[135  91  90 145 103 133 118 163 132 155 130 144  89 119 147  88 142 124
 134 139  97 133 153  89  92 144 118 142 142 125 101  85 156 145 156  95
 136 153 148 155  99 109 122  93  98 133 122 126 136 121  88] -> Nava
[125  91  92  85  95 187  86 183  80 147 137 189  72  93 187  76 174 177
 142  78  88 113 179  88  90  78  76  82 110  87 110  77 130 135 158 143
 111 151 108 172 125 100  95  71 136 133 186 107 106  72 109] -> bop
[ 87 127 166 125 172 130 114 124 149 167  74 115 150 136 106 153 129 116
  72 149 155 170 110 130 158 133 107 124 165  89 159 147 150 167 161 152
 151 166 118 140 166 169 101 146 122 143 135 120 181 118 138] -> por
[ 64 121 179 136 187 114  74  92 114 146  70  73 128  86  66 162  75  99
  62  95 115 172  59 138 125 108  87  95 130  69 133 137 125 168 123 154
  90 148  75  95 181 190  70 151 109 127 126  73 164  77 145] -> pumi
[102  81 123 161 147 123 102 149 149 183  91 115  96 110 112 114 118 107
  92 132 101 165 118  91 101 150 105 143 170 102 115  98 176 187 167 110
 131 181 132 149 135 161 104 113  78 134 117 114 181 108  94] -> mir
[103 136 161 130 165 128 107 107 120 130 103 107 135 107 100 160 107 124
 102 111 134 146  94 147 140 118 119 115 123 106 137 146 123 143 122 154
 107 133 102 111 164 163 109 155 133 126 135 106 138 113 152] -> taler
[ 78 121 165 132 170 116  87 101 118 142  83  87 128  98  81 150  89 105
  77 104 118 161  77 133 125 112  95 102 131  82 132 133 126 158 125 145
 102 144  88 104 166 173  83 142 112 128 125  87 156  89 138] -> mebi
[ 69 123 176 147 182 112  78  98 116 149  79  75 128  92  69 158  79  95
  70 106 115 179  66 139 123 116  91 101 131  74 132 133 128 167 127 147
  98 151  82  99 175 185  71 147 110 137 123  76 164  82 143] -> num
[ 91 103 114  99 103  76 164  89 133 101 115  98 137 169  93 112 118  83
 109  97 151 105 119 111 151  93 103 114 143 128 166 124 101 109 102 117
 155 104  99 115 100 113 133 102 105 129  91 163 141 135 111] -> Zami
[153 146 114  98 108 107 119 111 158 113  97 108 158 131 130 110  98 126
  99 187 111  86 107 107 110 161 156 140 128 138  85 147 124  96 113  80
 124 100 172  97  99 102 138 129 102  66  87 113 115 139  96] -> torez
len: [ 64 121 179 136 187 114  74  92 114 146  70  73]
12
len: [ 69 123 176 147 182 112  78  98 116 149  79  75 128  92  69 158  79  95
  70 106 115 179  66 139 123 116  91 101 131  74 132 133 128 167 127 147
  98]
37
len: [103 136 161 130 165 128 107 107 120 130 103 107 135 107 100 160 107 124
 102 111 134 146  94 147 140 118 119 115 123 106 137 146 123 143 122 154
 107 133 102 111 164 163 109 155 133 126 135 106 138 113 152]
51
len: [135  91  90 145 103 133 118 163 132 155 130 144  89 119 147  88 142 124]
18
len: [ 64 121 179 136 187 114  74  92 114 146  70  73 128  86  66 162  75  99
  62  95 115 172  59 138 125 108  87  95 130  69 133 137 125 168 123 154
  90 148  75  95 181 190]
42
len: [153 146 114  98 108 107 119 111 158 113  97 108 158 131 130 110  98 126
  99 187 111  86]
22

[153  59 142  98] : zuza
[ 89 111 157 121] : fovi
[153  59 142 146] : gere
[115 141 132 200] : zuk
[124 155 114  89] : Mibi
len: [153  59]
2
len: [124 155 114]
3
len: [153  59 142]
3
len: [115]
1
len: [153  59]
2
len: [115 141]
2
len: [ 89 111 157 121]
4

[175 165 142  97  99  68  70  67 181 129 137  88  81 161 146 162 151 155
 156 158 117 138 133 187  76 184] : gom
[ 83  84  96 131 120 117 114 104 120  95  99 157 146  74 107 122 101  94
  70 130 162 114  76 104 179  84] : kez
[ 70 175 117  69 164 159  92  73 126 117  91  86 133 111 119 116 181 104
 172 181 121 156  75 139 146 182] : sas
[181 112 156 117 107 139 109 100 161 186 119  87 178 111 178 176 127 189
  73 106 154 108 133 165 172  72] : dod
[133 119  78 165 174 133 163  83 150  97 115 142 122 168 139 142 168 111
  72 179 159  74  92 169 142 173] : babi
[135 154  75  71  98 127 179 151 145  72  79  87 122 159 113 115 133 166
 186 146 135  90 148  74  89 102] : Vade
[171 167 134 115 171 145  95 125 156  93 153 140 142 168 172  79 129  88
  71 103 107 189 159 103 163 150] : vilin
[120 125 112  82 126 126 169 142 124 158 148 182 107  92 181 101 159 104
 136 100 185 183 125 189 183 152] : Gufi
[ 76  86 150 161 161  77 130  95  97 157 110 154 142 145 187 153  70 118
 169 185 134  77 175 147 124 120] : luv
[134 178  88 104 136 172 142 108  74 131 173 153  97 100  90 179 154 152
 185 107 177 143 147 151 123  82] : rifa
len: [120 125 112  82 126 126 169 142 124 158 148]
11
len: [171 167 134 115 171 145  95 125 156  93 153 140 142 168 172  79 129  88
  71]
19

[121 160 102 130 199  95 141 151 112 121 112 161 153 155 104 141 127 136
 139 133 136 106 130  88 122 152 166 130 137 179 164 147 111 142 146 112
 124] = feki
[159 168 135 123 112 160 105  99 149 150 127 162 137 118 170 139 175 127
 115 145 155 123 103 137 137  99 104 138 157  86 122  84 143 125 113 127
 143] = neb
[166 151 138 177  92 136 156 103 146 155 135 147 208 113 153 149 169 126
 130 174 168 180 118 169 165  97  98 206 157  94 128 132 148 134 116 189
 165] = Dag
len: [121 160 102 130 199  95 141 151 112 121 112 161 153 155]
14
len: [121 160 102 130 199  95 141 151 112 121]
10
len: [121 160 102 130 199  95 141 151 112 121 112 161 153 155 104 141 127 136
 139 133 136 106 130  88 122 152 166 130 137 179 164 147 111 142 146 112
 124]
37
len: [159 168 135 123 112 160 105  99 149 150 127 162 137 118 170 139 175 127
 115 145 155 123 103 137 137  99 104 138 157  86 122  84 143 125 113 127
 143]
37
len: [159 168 135 123 112 160 105  99 149 150 127 162 137 118 170 139 175 127
 115 145 155 123]
22
len: [159 168 135 123 112 160 105  99 149 150 127 162 137 118 170 139 175 127
 115 145 155 123 103 137 137  99 104 138 157  86 122  84]
32

